Here is a tiny trained network, its code and every weight. The questions are about switching its units off for an input and a target symbol, where a switched-off unit gives its printed mean instead of its output.

import numpy as np


def w(rows, s, z=0):
    codes = np.array(rows[::2]) - 128.0
    scale = np.full(codes.shape[1], s)
    scale[-1] = z or s
    return codes * scale


def norm(h):
    return h / np.sqrt((h * h).mean(-1, keepdims=True) + 1e-5)


def f(y):
    return np.maximum(y, 0)


def softmax(a):
    e = np.exp(a - a.max(-1, keepdims=True))
    return e / e.sum(-1, keepdims=True)


def log_softmax(a):
    a = a - a.max(-1, keepdims=True)
    return a - np.log(np.exp(a).sum(-1, keepdims=True))


def net(x, mask):
    ids = ['ΓΛΠΦΨαβεημστω'.index(c) for c in x.split()]
    T = len(ids)
    res = E[ids] + P[:T]
    r = norm(res)
    for j in range(2):
        rows = slice(3 * j, 3 * j + 3)
        q, k, v = (r @ M[0][rows].T for M in (Q, K, V))
        z = softmax(np.where(np.tri(T) > 0, q @ k.T / 3**0.5, -1e9)) @ v
        o = O[0][rows]
        res = res + np.where(mask[j], z, o[:, -1]) @ o[:, :-1]
    y = f(norm(res) @ A[0][:, :-1].T + A[0][:, -1])
    res = res + np.where(mask[2:18], y, B[0][:, -1]) @ B[0][:, :-1]
    return log_softmax(norm(res)[-1] @ U[:, :-1].T + U[:, -1])


Q, K, V, O, A, B = {}, {}, {}, {}, {}, {}
E = w([
[142,128,140],'Γ',
[178,127,147],'Λ',
[132,115,158],'Π',
[126,114,120],'Φ',
[249,95,110],'Ψ',
[126,115,120],'α',
[123,113,117],'β',
[103,137,132],'ε',
[122,114,117],'η',
[107,131,114],'μ',
[125,114,120],'σ',
[125,114,119],'τ',
[125,113,119],'ω',
],0.018)
P = w([
[140,1,112],'0',
[141,51,120],'1',
[139,70,124],'2',
[133,89,129],'3',
[131,101,128],'4',
[131,112,134],'5',
[125,118,133],'6',
[125,132,132],'7',
[125,141,140],'8',
[125,131,137],'9',
],0.0034)
Q[0] = w([
[43,108,95],'head 0',
[79,160,133],'head 0',
[152,85,137],'head 0',
[200,247,126],'head 1',
[47,18,112],'head 1',
[88,85,164],'head 1',
],0.011)
K[0] = w([
[128,218,134],'head 0',
[102,160,95],'head 0',
[137,120,187],'head 0',
[149,4,70],'head 1',
[82,247,187],'head 1',
[111,195,200],'head 1',
],0.011)
V[0] = w([
[42,201,98],'head 0',
[102,178,162],'head 0',
[63,128,130],'head 0',
[45,95,215],'head 1',
[24,161,102],'head 1',
[186,131,3],'head 1',
],0.0052)
O[0] = w([
[130,3,107,4],'head 0',
[139,73,83,47],'head 0',
[101,77,150,120],'head 0',
[70,186,248,209],'head 1',
[36,79,123,110],'head 1',
[251,1,44,77],'head 1',
],0.0043,0.0034)
A[0] = w([
[76,114,43,86],'neuron 0',
[219,87,86,130],'neuron 1',
[71,130,2,117],'neuron 2',
[68,82,165,79],'neuron 3',
[198,175,87,180],'neuron 4',
[209,135,219,55],'neuron 5',
[207,135,215,47],'neuron 6',
[133,200,12,90],'neuron 7',
[98,73,123,5],'neuron 8',
[173,25,120,2],'neuron 9',
[68,61,198,55],'neuron 10',
[156,178,232,210],'neuron 11',
[112,94,105,128],'neuron 12',
[47,62,190,48],'neuron 13',
[126,125,135,97],'neuron 14',
[234,105,51,171],'neuron 15',
],0.0055,0.0027)
B[0] = w([
[168,74,89,138],'neuron 0',
[118,100,209,176],'neuron 1',
[166,26,2,142],'neuron 2',
[161,106,41,160],'neuron 3',
[126,115,79,194],'neuron 4',
[40,188,89,177],'neuron 5',
[69,173,73,173],'neuron 6',
[192,195,119,145],'neuron 7',
[154,114,78,131],'neuron 8',
[46,139,116,143],'neuron 9',
[144,129,31,163],'neuron 10',
[116,65,53,254],'neuron 11',
[121,151,127,139],'neuron 12',
[151,114,64,172],'neuron 13',
[121,114,153,128],'neuron 14',
[115,138,208,195],'neuron 15',
],0.005)
U = w([
[107,99,175,113],'Γ',
[123,37,140,99],'Λ',
[110,94,186,107],'Π',
[211,221,157,168],'Φ',
[49,240,227,105],'Ψ',
[140,42,3,179],'α',
[60,89,116,41],'β',
[116,89,216,103],'ε',
[108,68,138,107],'η',
[138,233,3,131],'μ',
[113,107,187,101],'σ',
[207,95,127,253],'τ',
[121,105,190,89],'ω',
],0.011,0.0065)

Each question gives the input, a string of symbols that net reads in full, and the target symbol t.
The units are the heads (3 rows each of Q, K, V and O) and the neurons (one row each of A and B). Each row of codes is followed by its name. A weight is (code - 128) times the scale printed after its matrix; where a second scale follows, it is the last column's (O, A, B and U).
mask holds one flag per unit, heads first, then neurons. A switched-off unit (its flag False) gives its mean, the last column of its rows in O or B, instead of its output. The means were averaged over made-up inputs and are rounded, as every weight is.
A unit's drop is (log p(t) with every unit on - log p(t) with that unit switched off) / (log p(t) with every unit on - log p(t) with every unit switched off).
The circuit of an input: a set's keep is (log p(t) with only the set's units on - log p(t) with every unit switched off) / (log p(t) with every unit on - log p(t) with every unit switched off). Starting from the 12 units with the biggest drops (on a tie, the unit counted first), units are removed one at a time, each time the one whose removal leaves the highest keep (on an exact tie, the one counted first), for as long as the keep stays at least 0.8.
circuit, biggest first: the units of the circuit, biggest drop first
unit that matters most: the unit with the biggest drop
k most important neurons: the k neurons with the biggest drops, biggest first
heads that matter: for each layer, one digit per head in row order, 1 if its drop is at least 0.15 and else 0, layers parted by /
drop of u: that unit's drop, to one decimal
input Φ Γ β, target μ: unit that matters most -> head 0
input σ σ Γ α Λ τ, target Φ: circuit, biggest first -> [head 1; neuron 15; neuron 11]
input Π Γ Φ, target μ: heads that matter -> 11
input Φ ε Π Φ ε μ, target α: heads that matter -> 10
input η β Λ β μ Φ μ ω ω, target α: heads that matter -> 00
input Φ Π α Π σ, target Ψ: heads that matter -> 01
input Ψ Λ η, target Φ: heads that matter -> 11
input η σ τ Φ α ω η η Λ ω, target Φ: heads that matter -> 01
input α Γ Φ η, target μ: circuit, biggest first -> [head 1; head 0]
input η τ σ Φ Ψ Γ, target μ: 2 most important neurons -> [neuron 11; neuron 4]
input Π Γ ω σ, target μ: 3 most important neurons -> [neuron 11; neuron 15; neuron 1]
input Λ Ψ μ Ψ Π α, target Ψ: drop of head 1 -> 0.9
input Ψ β β α Λ τ Λ η η, target Φ: drop of neuron 11 -> 0.1
input β Γ ω α σ, target μ: drop of neuron 11 -> 0.0
input τ Φ α Φ Γ β, target μ: circuit, biggest first -> [head 1]
input Φ Γ Π σ, target Ψ: drop of head 1 -> 0.7
